Small tables with named rows and columns. After each table, cells are looked up by row and column.

tegugak:
,lag,dosabup,nuv,ruru,nefaf,pumuzek,visuvud,zozi
dera,132,133,124,254,136,137,136,150
gurole,135,137,183,173,134,138,139,116
sutu,134,140,125,182,133,128,128,100
gat,138,134,160,92,136,137,138,108
paraz,135,137,127,166,138,136,137,201
lamol,133,138,163,84,128,140,136,163
saf,137,137,109,99,134,131,132,175
nubepa,132,133,107,137,133,133,133,29
sibusu,134,132,222,164,134,132,130,174
kug,137,135,152,108,135,134,136,68

dosabup of lamol = 138
lag of gurole = 135
nefaf of sibusu = 134
ruru of sutu = 182
nuv of kug = 152
nuv of gat = 160
ruru of lamol = 84

gam =
cols = budakag, pedub, lemer, nub
zez: [-5.199, 8.051, 0.492, -0.242]
tiva: [5.525, 2.611, 4.975, 3.803]
fika: [0.436, -2.283, -1.213, 1.514]
refaz: [5.596, 1.887, 4.961, 3.800]
gir: [-5.199, 7.205, 1.366, -0.252]
kov: [-4.307, 8.017, 1.035, -0.252]
tagovav: [0.857, -2.283, -1.810, 1.327]
vut: [0.562, -1.922, -1.941, 1.996]
lubod: [1.320, -1.894, -1.513, 1.863]
sidam: [0.310, -1.971, -1.736, 2.187]
rumimi: [0.817, -0.988, -1.941, 2.388]

budakag of tiva is 5.525
nub of refaz is 3.800
lemer of kov is 1.035
nub of lubod is 1.863
lemer of sidam is -1.736
nub of sidam is 2.187
lemer of fika is -1.213
Row with the largest pedub: zez

lebeb =
,ramuge,natasol,numore
fif,103,122,114
fug,89,79,23
defudaf,81,114,52
sagogup,114,43,208

numore of fif is 114
natasol of defudaf is 114
ramuge of sagogup is 114
natasol of fug is 79
natasol of fif is 122
ramuge of defudaf is 81
numore of sagogup is 208
numore of defudaf is 52
numore of fug is 23
ramuge of fif is 103
natasol of sagogup is 43

vod:
|  | zanezo | kubemek |
|---|---|---|
| faro | 0.295 | -0.132 |
| vuvim | 0.473 | -0.449 |
| tad | -0.549 | -0.933 |
| mupadof | -0.718 | -0.473 |
| sutol | -0.860 | 0.546 |
| vami | -0.837 | -0.729 |
| tiluf | -0.627 | 0.179 |
| mez | -0.256 | -0.006 |
| zedadit | -0.143 | 0.203 |

sutol, zanezo => -0.860
mez, kubemek => -0.006
vami, zanezo => -0.837
vuvim, zanezo => 0.473
zedadit, zanezo => -0.143
mez, zanezo => -0.256
vami, kubemek => -0.729
mupadof, kubemek => -0.473
faro, kubemek => -0.132
zedadit, kubemek => 0.203
Row with the largest zanezo: vuvim

nudako:
,nuguzez,pov,sis
vifuvob,107,113,103
sefin,70,61,35
nuv,162,102,174
vutu,111,119,84
gabab,90,99,47
mot,127,96,17
gat,231,71,58
lugozo,117,59,90
lisipum,110,37,45
rodur,76,120,62
bokagu,111,95,115
seteben,68,50,10

sis of rodur = 62
pov of mot = 96
sis of vutu = 84
sis of gabab = 47
pov of rodur = 120
nuguzez of nuv = 162
nuguzez of bokagu = 111
pov of vutu = 119
sis of vifuvob = 103
nuguzez of rodur = 76
pov of gat = 71
pov of nuv = 102
pov of gabab = 99
pov of lugozo = 59
nuguzez of vutu = 111
sis of seteben = 10
nuguzez of gat = 231
sis of bokagu = 115

nof:
columns: pema, pigeda, kebam, lazal, nur, tozova, zed, vazul, dida, digame
tukib: [-1.410, 0.988, -4.656, -0.405, 5.563, -1.575, 2.629, -1.222, 0.678, -3.264]
buvibi: [-0.176, -0.435, 2.168, 4.042, 6.311, -1.954, -3.485, -2.714, 5.819, 2.521]
baro: [-0.878, 1.874, -0.339, 3.573, 3.734, -1.344, 1.532, -5.055, 5.700, 1.033]
fikaza: [1.703, -0.361, -1.236, 5.070, 4.321, -0.892, -1.366, -2.678, 6.501, 3.248]
suzoful: [7.800, 3.974, -3.238, 3.238, -1.362, -1.467, -1.717, -3.963, -7.953, 8.008]
vibuloz: [7.635, 4.803, 0.870, 5.438, 3.156, 1.990, -2.243, -0.660, -2.997, 0.179]
farodis: [1.998, -0.100, 1.401, 0.844, 3.918, 0.764, 0.490, 0.498, 1.390, 1.133]
tegag: [1.909, 3.002, 4.706, 3.693, -5.427, 2.501, 4.699, -5.991, 5.638, 5.649]
vug: [4.275, -2.389, -3.362, -6.111, -5.345, -0.337, -3.538, -4.879, 4.991, -3.768]
veg: [4.247, -6.127, 3.246, 2.374, 1.587, 1.471, 2.926, -1.191, -0.174, 0.409]

What is the lazal of farodis in nof? 0.844
What is the pema of suzoful in nof? 7.800
What is the dida of fikaza in nof? 6.501
What is the nur of vibuloz in nof? 3.156
What is the lazal of vibuloz in nof? 5.438
What is the nur of baro in nof? 3.734
What is the pigeda of buvibi in nof? -0.435
What is the vazul of tegag in nof? -5.991
What is the vazul of suzoful in nof? -3.963
What is the pigeda of vug in nof? -2.389
What is the zed of farodis in nof? 0.490
What is the kebam of vug in nof? -3.362
What is the vazul of veg in nof? -1.191
What is the pigeda of farodis in nof? -0.100
What is the zed of vug in nof? -3.538
What is the zed of tegag in nof? 4.699
What is the tozova of fikaza in nof? -0.892
What is the vazul of fikaza in nof? -2.678
What is the tozova of buvibi in nof? -1.954
What is the zed of vibuloz in nof? -2.243
Which row has the largest pigeda? vibuloz

